<79> [  8  36 -34 -33  -8  -4  10  20 -37   5  45  -6  10  -2   4   4 -39 -26
  26 -40]
<79> [ 12  -3   1   2 -12   3  15   7  -8   9  12   6 -13   0  -8  26  -3  -4
  23  14]
<87> [-23  -1  16  32  -9  -7 -25  -5  23 -21  -8 -23   0 -24 -31 -11  20   7
   8   5]
<87> [ -2  48  47  -3  -7  22   3 -29 -42 -30   6  41 -21  38 -10 -13  10   9
   0  13]
<88> [ 14  10  -2 -20  -9 -26  10 -19  -4  26 -10 -36 -14  42 -10  -4 -42  23
 -15   2]
<87> [ -4   9  30  15 -21   8  -1  40  11 -11   3  60  -1  -9  17   0  27 -13
 -47  21]
<83> [ -2  44  -3  26  28   0  30   1  -8   4 -15 -34 -34  -2 -28 -17 -51 -10
 -16  -4]
<88> [  2  21  11 -42 -53 -32 -22 -43   6 -18  10 -43  -3  34 -22 -13  18  22
   7  16]
<83> [  8 -11 -26  -2 -21 -38  -6  -6  41 -19   6 -44   0 -38 -11 -16  33 -27
  27  -6]
<86> [-10   1 -17  10 -33 -27   0  64  55  17   0 -28   2 -36  -4   7 -14 -18
 -62  20]
<83> [ 32 -29 -28 -19 -21 -22 -26  27  27   0  -8  -7   6 -26  11  -6  25 -16
  -5 -14]
<87> [  9 -12  -3  27  44  29 -24 -24  -7 -30 -36 -10 -14 -29 -20 -20  26  -2
  35 -17]
<88> [  8  22  37  34  23   7   3   5 -24 -17 -11  65 -16  10  10 -34   4  -9
 -16 -23]
<88> [ -6  26 -32 -51 -17 -38 -23 -43  15 -25   7 -70  18   7  -4 -46   5  -3
   2 -26]
<88> [-23  17  16  21   4   1  21  22 -12   5  27  43  12   1  16   1 -15 -12
 -11 -10]
<86> [  8  12  -3  -6  -7 -10  11   9  10   7  -6  -9 -11   5   1  -5 -12  -5
 -28   9]
<83> [ -6  30  23  21  22  39  -7  13 -26 -16 -15  28 -16  -2 -12  -7  -9   1
 -21   2]
<86> [  3  30  16 -18 -13 -14  46 -40 -16  -8  26  11 -16  36   7  -2   5  -9
  18  18]
<83> [ -2  50  -2  15  11  -1  10   7 -17 -16   5 -14 -20 -11 -23 -24 -29 -21
   1 -21]
<86> [ 19 -10 -20 -33  11 -33 -17 -33 -14  30 -17 -42  10  47   6 -24 -46  34
  -1 -42]
<87> [-23 -41 -16  27  28  11  10  26  28   2   5  28  30 -45  33  10  26 -23
   0  -5]
<86> [-18 -16   0 -18  -4 -14  34 -43   2   3  32   8  22  21  27  12  21  -1
  35  11]
<83> [-26  11 -12  10   3 -29  21  -7   1  22  24 -38  11   8  -9   0 -47   4
  14 -19]
<87> [ -1   6  -3   1   3   1 -27   3 -20   4   0 -14   6   4 -17  -6 -25  16
  12 -29]
<79> [  3  -8  44  31 -13 -20   8 -19  24  -8 -22  21 -22  15  -6 -14  30  11
 -17  28]
<83> [ 11  -5  16  -5 -10 -20 -12 -14 -21  11   7  18   5  35   4  -9 -11  21
  15 -25]
<88> [ 11  19  22  12 -14 -22   5   5  -4 -37  24  67   0 -10  24 -37  47 -40
  11 -27]
<83> [ 10 -25  -5  -9 -16 -21 -17 -26  21  -1 -12 -38  -2   2 -14  -1  19  15
  21   8]
<86> [-11 -31  12   2  20  -2  44 -34  10  14   2  32  10  24  39  11  20   4
   2  24]
<88> [ 36 -26 -20  -5  13 -22 -15  -6  21  -3 -33 -13  -7 -12  10 -30  18  -9
  -3 -23]
<88> [  7  10  43  12 -27  21  19  16 -10 -31  25  91 -13  -7  18  15  62 -28
   6  34]
<83> [ 22 -43  29  19   1 -27   0 -22  10  20 -25  27  -7  33  12  -7  14  27
   1   0]
<87> [ 23 -36 -15   7  14   7 -30  30  19  21 -45 -14  -4 -15  -2   3  -9  15
 -32  -3]
<79> [ -6  -9   2  23   7  18 -13   8  -3 -11  -1   0  -2 -27 -18  10  13  -3
  28  -1]
<87> [-20  16  -4 -19 -16 -20  33  -7 -11  10  50  11  21  20  22   9 -15 -11
  15  -7]
<79> [ -5  12  34   7 -46 -35  -3  12  46 -43  12  53   5 -17  25 -37  78 -35
 -40  19]
<88> [-42   3  20 -10 -45 -15   3  15  23   8  36  14  31  12  14  20   9  10
 -33  31]
<88> [-17   5  -5  17  45  77  -1   1 -34   0 -17 -16 -13 -17 -31  41 -24  16
  22  23]
<79> [-26  -4  -7  21  44  21  28  -6   7  -1  -6   4   8 -16  16   0  -2 -12
  -8   6]
<86> [ 18 -37 -39 -24  33  11 -51 -29  -2  -7 -36 -45  17 -11  -2 -19  11  18
  27 -38]
<79> [  4 -23   8  11  -3 -15  14   6   7  36  -6   2  -3  21   3  19 -25  20
 -11  10]
<88> [-35  26 -49 -34 -23 -31   6 -13   1 -11  67 -64  39 -23  -7   0 -15 -26
  58 -34]
<86> [  6  39  -1 -27 -39 -36  -6 -34  -3 -20  19 -48 -12  17 -29 -22  -2  -1
  24  -6]
<83> [ 16  26  24  14  21  26  13  -6 -21 -13 -25  28 -34  12  -6 -11  -2  -3
 -19  13]
<79> [ 19  -1   7   6 -17 -37 -25  -4  34 -27 -23  -4  -9 -14  -2 -47  39 -13
 -18 -13]
<86> [  7 -26 -34  -1  17  11 -21  23  15   2 -15 -18  12 -38   4   3   6 -10
   1 -15]
<79> [-12  -2   3  -9   4   1 -27  -4 -18  21  -6 -14  17  29  -5  -1 -37  38
 -13 -19]
<79> [-15 -24 -32   3  39  13  13  14  -3  40  -5 -21  20  -3  14  21 -48  10
  -7 -14]
<86> [ 13 -25 -18 -12  17 -17 -16 -40   0   0 -15 -33   8   8   0 -19   5  13
  35 -29]
<87> [-14 -18 -34 -14   2 -35  21 -31  14  21  22 -58  20   4   1   6 -21   2
  41 -15]
<87> [  4  18  17   9 -28 -13 -21  20   4 -13   3  10  -7  -6 -15 -14   7  -4
 -14  -5]
<83> [ 30 -32   1  18   2  -7 -15  24  30  -4 -34  22 -12 -25  10 -12  34 -12
 -22   1]
<86> [-23  31  22  15 -47 -34  29  38   2  22  50  16   2  13  -6  17 -36  -8
 -17   8]
<79> [ 16 -20 -52 -39 -20 -42 -12  55  -3  65  26 -24  36  14  25  15 -75   7
 -21 -52]
<87> [ -8  -4   2   7 -20 -14   1  12  28   1   2 -13   0 -13  -6   5   9  -3
 -14  19]
[-15 -33 -22 -17  -2  25 -46   9  17  20 -27 -61  18  -9 -23  32 -15  43
 -16  22] : <83>
[ 15 -11 -26  -5  -7 -31 -18  25   8  26  -3 -30   8  -4  -4  -8 -36   4
  -7 -35] : <83>
[ 28  19   8 -22 -40 -28 -13  30  -6  15   6  14  -9  26   3  -9 -22   4
 -36 -10] : <87>
[ -1  10  18   0  -6  13   0  -4  -1  -4 -11   4 -13  11  -9   6   4  11
 -18  26] : <87>
[-37  20  18   7   4   8  23  24   1   9  18  41  20  12  30   2 -16  -4
 -55  12] : <88>
[-33  27  24   4 -52 -26  -1  -1  -6  -7  56   1  14  10 -20  11  -2   4
  29   1] : <86>
[ 10  29  -7 -15 -21 -10  -8  10 -20  -5  21 -11  -6   2 -16  -4 -18  -9
  15 -19] : <87>
[-22  -4  42  39   8   7  22 -43  16 -37  -5  27 -13  -8  -5  -9  61  -7
  25  35] : <83>
[-34  -7  30  42  35  46  27 -28  23 -14 -37  -6 -22 -12 -17  19  25  13
 -18  70] : <83>
[-36 -32 -13  23  18 -24   6   2  16   6  31  16  48 -23  30  -8   9 -14
  28 -39] : <87>
[-32   9   0 -21 -31 -10  12  12  21  -5  37  12  30  -3  25   9  19 -12
 -25  22] : <88>
[-13   1  26  -2  50  83  22 -21 -38   2 -28  45 -10  29  16  32   0  26
 -25  48] : <87>
[  3 -18 -10  -1 -36 -58   2  17  43  17  13 -18  12  -6  10  -9   3  -9
 -15  -6] : <87>
[-21  -5   1 -10 -13 -13  -2  14  -5  34  19   0  26  27  11  16 -39  25
 -21  -6] : <87>
[ 31 -17 -33  -7  26  -1 -57   8  -7   8 -44 -46  -1 -11 -19 -27 -29  18
  -1 -52] : <86>
[-12 -18  -3  18 -14 -37 -22  24   7  32  12 -16  22   4  -8   0 -40  20
   1 -36] : <86>
[ -1  -7 -23 -10  14   7  -7   4 -16  17   5 -19  12   1  -1  10 -31   8
  15 -22] : <87>
[ -1  21  20 -28 -20  10  22 -18 -29  12  19  15  -7  48   3  24 -17  19
  -4  28] : <79>
[-16 -21 -17  -7  19  13  -7   9  22  27 -29 -33  14   2   7  12 -25  24
 -48  18] : <88>
[ -6 -40  18  41  47  49 -12   2 -16  -8 -20  56   7 -20  11  14  31   7
  26  -4] : <86>
[ 10 -14  18  -6 -36 -24 -19 -12  13   7  -6 -13  -6  21 -16   5  11  25
   2  15] : <88>

<80> [ -8  29   9  -9   4 -19  37  13 -27  10  -6  -5 -13  17  26  47   6  16
 -18  24]
<68> [ -5 -20  33  11 -13 -38  74  53  14   2  18 -23  -8  46  11 -24  38  -9
 -14   7]
<68> [-23 -21   4  15  36 -39  12 -38 -29   8   1  31  -2  -6  -2  14  63 -23
   5 -29]
<85> [  5 -15  -4  -1   2  10 -23  -8   9  -2 -10  -1  -2 -23 -15 -16 -45  -1
  11  -1]
<73> [  6 -17  22  17  15 -21   2 -13  24  -2 -26  -1  -3 -27 -15   2   2 -27
  -4  21]
<85> [  9  16   4   0 -13   4  29  20   7  -1  -4 -24  20  29  -4   7  25 -15
  -9  30]
<84> [  3  16  -4  -2 -35 -15 -13 -44 -12  13  14 -12   2   4 -27  29  18 -14
  16  15]
<85> [-15 -30 -20 -13  44   6  -1   2 -18  25 -23   6  29 -11 -19   2 -25 -19
   7  16]
<68> [ -4   3   5  17  26  -9  74  -3 -17  -5 -29  -3  28  23  -3  -5  11 -22
  -6  17]
<85> [-21 -12 -12  -6  -5 -25   0  -8   4  18   5 -12   3   6 -30  18  38  -9
  -2  -4]
<74> [ 16 -10  14 -14 -15   3 -29   6 -28   0  16 -14 -22   0   8  -5 -45 -11
  26  10]
<73> [ 17   2  41   1   2 -38 -40 -38 -26  -6 -21 -14 -47 -40   0  53 -18 -37
  14  34]
<68> [ 15  16  -5   2  11  28  -5 -10   2   3 -16  11  28  -9   4   5 -16  -7
  -1  31]
<85> [-47 -43 -37 -39  14 -24 -52  16 -15  40  23  -3 -18  -9 -27  25  12  16
   5 -37]
<84> [  6  28 -11  -7 -34  -3 -28 -34   7   2  -6 -29   4  -3 -36  41  19 -14
   3  23]
<85> [ -3 -26 -16 -19  22  28  24  63  -1  12  -6 -21  40  33  -5 -30 -16 -16
  -2  20]
<68> [ 19  -5  31   2  -8  -7 -10   7 -26 -31   0 -18 -43  -2  20 -12 -39 -12
  18 -10]
<73> [  2  29  15  24  15 -18  53 -23  -2  -8 -27   9  13   5   9  28  42 -12
 -20  22]
<80> [-21  -4  -3  10   7 -30  13 -31   8   0 -19   9 -22 -28 -17  11 -16  21
  -6 -23]
<85> [ 32  14  47  22   8  -2   0   3  -4 -47 -18  -4 -32 -10  37  -5  -1 -22
  -3   5]
<74> [-18 -17  -9  -8  10 -10   0  18  21  23   0   5   3  -9  -8   5   2  14
 -13   3]
<80> [ 18  18  15   5  19   2  -8 -33 -38 -15 -29  -2  -4 -14   7  29 -17 -31
  12  25]
<74> [-19 -36  -1  15  -5 -33   7 -23  28  15  12  13  -2 -15 -32 -23  20  -1
   5 -26]
<68> [-12   1 -12   2  47   1 -53 -42 -24   4  -4  49   0 -34  16  35  51  -9
  -1 -25]
<84> [  1 -14  10  -4   0 -15  10  -6 -16  12  -5  -6 -12  -9  -6   0 -50  -3
  14  16]
<74> [ 18  13  -2  18  13  29   7 -13   9 -20 -19  10  30  -1   2 -19   7 -17
  -1   7]
<73> [ 12   7   8  19 -57  -7  24  -6  67  18  27  -4  21   9 -23 -24  21  11
  -8  24]
<68> [ -6   5 -13   6   1   3  26 -12  13  14  -9   6  27   2 -16  -1   1   4
  -6  13]
<80> [ 22   1   3   0 -44  10 -51 -31   5  -6  24 -13  -5  -7 -22 -11  -9 -19
  29   1]
<74> [-12  -2 -23   3 -11   4   8  -8  43  19  -4   2  29  -7 -33  -6   9  13
 -12   6]
<73> [  1  13   6  14  32  -4  18 -22  -9 -27 -52  -3  -5 -20  -3  17 -15 -12
  -9   3]
<85> [-13  -8  -4  -2   9 -20  -5 -15  -6  10  -4   0  -2  -6 -15  20  23 -10
   0  -1]
<84> [ -6  30  -9   9  -5  -9   1 -43  10  15  -4  22  12 -15  -5  39  33  12
 -13  13]
<80> [ 22   3  27  20 -26 -13  19 -17  34  11   0  -3  12  -8 -12  -4   0 -19
   1  48]
<73> [ -3 -42   9  -9   9  -8 -35  18   6  37  40  32  -5 -14  18 -17   0   1
  11   0]
<80> [  0 -21 -14   0  12  18 -58 -16   7 -24 -10   3 -12 -31 -17 -24 -18  -6
  14 -43]
<85> [ -7 -16  -7   0 -24  13 -63  21  47 -17  50  27 -36 -16  21 -43  25  50
  -7 -79]
<84> [ 12   8   2 -20  15   2 -30 -16 -53  -6 -34 -38  -3  -4 -19  47 -25 -51
  20  40]
<74> [ -2   2 -33  -6  -8  33 -48 -31 -29 -24  19   6   5   7 -13 -24  11  -1
  27 -62]
<73> [  7  20  -4  10  17  14  -7 -27 -17 -14  -8  18  15  -1  11  12  36 -15
   0  -4]
<84> [  2  29  -3  12  -4   5  20 -27 -17   4  18  33  13  12  25   8  31  15
  -1  -7]
<74> [ 14  25  30  24 -19 -22  35 -29 -19 -26   2  -3 -19  15  14   6  26 -13
   5  -3]
<84> [-11 -13 -13   2  36   9  -1  -7 -24   6   3  31  19   2  12  -7  26  -7
   4 -21]
<80> [ 23  -5  30  -1 -41  -2   7  42  23  11  45 -12  -3  29  21 -23  15  -5
   2  28]
<68> [ -4   6 -13   2  19   5 -43 -55 -21  -6 -17  25 -12 -42  -6  19 -26   5
  13 -21]
<73> [ 15  -4  23   6   1 -10 -30 -12  -6  -7   6   4 -15 -12  10  10  23 -27
   8   7]
<85> [-20  -9 -33 -23  19   9 -24   3  -3  35  -3   7  25  -8 -17  25   2   4
  -4  13]
<73> [ 16  20   4   2 -26  16  -7  12  -3 -44   3 -34 -12  27   1 -12  24 -12
   2 -22]
<80> [  6 -13  33   2   2 -16  33  46   2  29  39  24  -1  23  51  -9  25   6
 -10  27]
<68> [ -4   1  -8   9  -3  -4 -17 -48  12  16  -2  28   2 -36 -14   6 -21  15
   6  -2]
<80> [ -5 -26  -9   4  -8   2 -19 -16   8  22  37  29  14  -3  -7 -31  13   1
  17 -20]
<80> [ 14   4  12  -1  13  12  -1  15   1  30  18  29  29   6  32  11  28 -12
  -6  45]
<68> [-18 -11 -28  -8  -9  -7 -14 -38  -6  16  -4  -7   7 -12 -46   6 -21   1
  17 -12]
<80> [ 13   1  19   0 -21  -9  20   1 -32   7  29  -4  -2  30  16  -6   5 -16
  20  14]
<74> [  2  -5  15  -2   3  -9  14  33  30   5 -16 -13 -10 -10   5   4 -23   9
 -19  27]
<84> [ -3 -23   1  -6  27  10  17  22 -26  -1  -8   7  -4   0  16 -29 -61   7
  11  -9]
<68> [ 13  -1  -3  -4  39  19 -25 -29 -51  -5 -26   3  23  -8  -3  18  -4 -53
  22  23]
<84> [ 15   7   5  -2 -11  30   4  49   9 -32  10 -17  -2  30  24 -35   4   6
  -7 -17]
<74> [ 36  35  21   3  -7  26   8  -2 -31 -12   2   1  11  18  36   8  -9 -19
   9  40]
<74> [-26   7 -43 -15  27  10   4  -3   8  15 -39  -9  31  -8 -35  30   0   8
 -19   8]
<73> [-16  40 -18   5  11   0  73  -6 -16  -6 -31  -2  16  21   4  22  -4  28
 -22   2]
<85> [  1  -1 -10  -4 -17   9   6   5  12   6   4 -12  11   7 -16 -14 -20   6
   4   6]
<84> [ 33  58   2   3 -42  26  19 -15  17  17   4  -9  45  21   1  29  14  -7
  -8  78]
<84> [ 24  27  15  -9  10  14   8   4 -35  -8 -31 -21   3   3  15  32 -42 -22
   4  54]
<73> [-25   5 -18  11  45  -3  74   2   1  11 -39  20  33   4   0   4  -1  18
 -26   4]
<74> [  2 -12   2   8  -5 -10 -12 -45 -38  -8  16   8  -6   3 -11 -12  10 -25
  33 -28]
[ -9  36 -13  39 -35 -18   3 -85  54   9  20  47  20 -20 -21  14  91  25
 -16 -23] : <85>
[-23   4 -12  18  13 -18  31 -25  24  17  -2  37  14 -12  -3   7  37  26
 -21 -15] : <68>
[  8 -10  11  20   5   2   3 -16  14 -16  -4  15  -3 -15   1 -30  -9  -3
   5 -17] : <85>
[ 38  19  38  22  -6  18  27  24  41   5   5  25  19  -3  46 -17  -8   4
 -19  59] : <68>
[-19  -8  -9   3  40   7   9  25  19 -17 -29  21 -19 -28  20 -16 -36  44
 -26 -39] : <84>
[ 24  25 -12 -13 -41  53 -12  53  19 -42   9 -49   8  42   1 -35  -9   6
  -3  -9] : <84>
[-19 -35 -11 -28   6 -26 -65 -20 -41  11   4 -22 -33 -19 -35  28 -12 -26
  30 -22] : <68>
[  2  42   2  10 -33   0   7  -8  19 -26   7   0 -25   3  16   9  16  41
 -18 -26] : <84>
[-11  23 -32  17   8  20  39 -31  15   5 -11  27  51   8 -14  -8  29  16
 -13  -9] : <68>
[  1  44 -37  -6  25  53 -10   0 -18 -41 -37  -7  24  11   6  13  13   6
 -15 -22] : <74>
[-21   8 -23  -2  28  -4   8 -35 -28  24  -8  31  18 -10  -1  30  10  10
  -1  -4] : <80>
[ -3   1  14   8 -21 -23  18  -9   5   2  11   4 -27  -6   6  -5 -24  25
   2 -10] : <84>
[ 22  15  40  30  17  -5  59  13 -12 -35 -13   4   4  27  39 -15  41 -29
 -10  10] : <85>
[-17  15 -38  -8  10  19  44   9  -4   0 -29 -23  40  27 -30   3   0   4
 -12   3] : <68>
[-18 -13 -22  -9 -12   8  -7  34  47  26  30  13  16   6  -3 -18  27  34
 -19 -14] : <80>
[-11  -7   0   4 -20 -12  16  23  23   4  36   3   1  29   5 -19  61  12
 -11 -26] : <68>
[ 12   7   7   0  28  16 -13   6  -9   1 -10  16  15  -6  24  15  16 -19
  -6  26] : <68>
[  0  -1  10   3 -24  -8  -1  12  19  -6  20  -1 -23   2  10 -14   0  22
  -4 -19] : <68>
[-16  36 -19  -6   1 -13   3 -50 -30  33   3  29   8  -9   4  62  17  23
  -4  14] : <85>
[  9  -5  -2 -44 -17  24 -52  76 -29 -31  12 -67 -34  37   8   2 -13 -15
   9 -13] : <68>
[-20   4 -12   2 -42 -28  13 -13  53  48  33  16   6  -7 -20  13  23  44
 -17  10] : <80>
[-15  -3 -34  10  12  24 -13  -4  42 -39 -32  -8   9 -15 -34 -31   9  15
 -16 -57] : <74>
[-23 -11 -24  -9  19   7 -20  11  16  16   8  26   5 -13   4   1  14  29
 -14 -26] : <80>
[-23  17 -43 -41  38  27 -16  40 -14  11 -43 -23  14  -3  -6  51 -29  20
 -26  20] : <74>
[ -8  15 -10   6   8  11  43  32  14  -7   3   4  26  36  16  -9  58  10
 -26 -10] : <68>
[  5 -11  -4 -16 -37  10 -36  15  11  14  40  -2 -17  -1   2 -21 -37  26
  15 -11] : <73>
[  0  36  -1   5 -21  -6   3 -32 -14 -12   4   4 -18   1   8  24   7  21
  -1 -14] : <84>
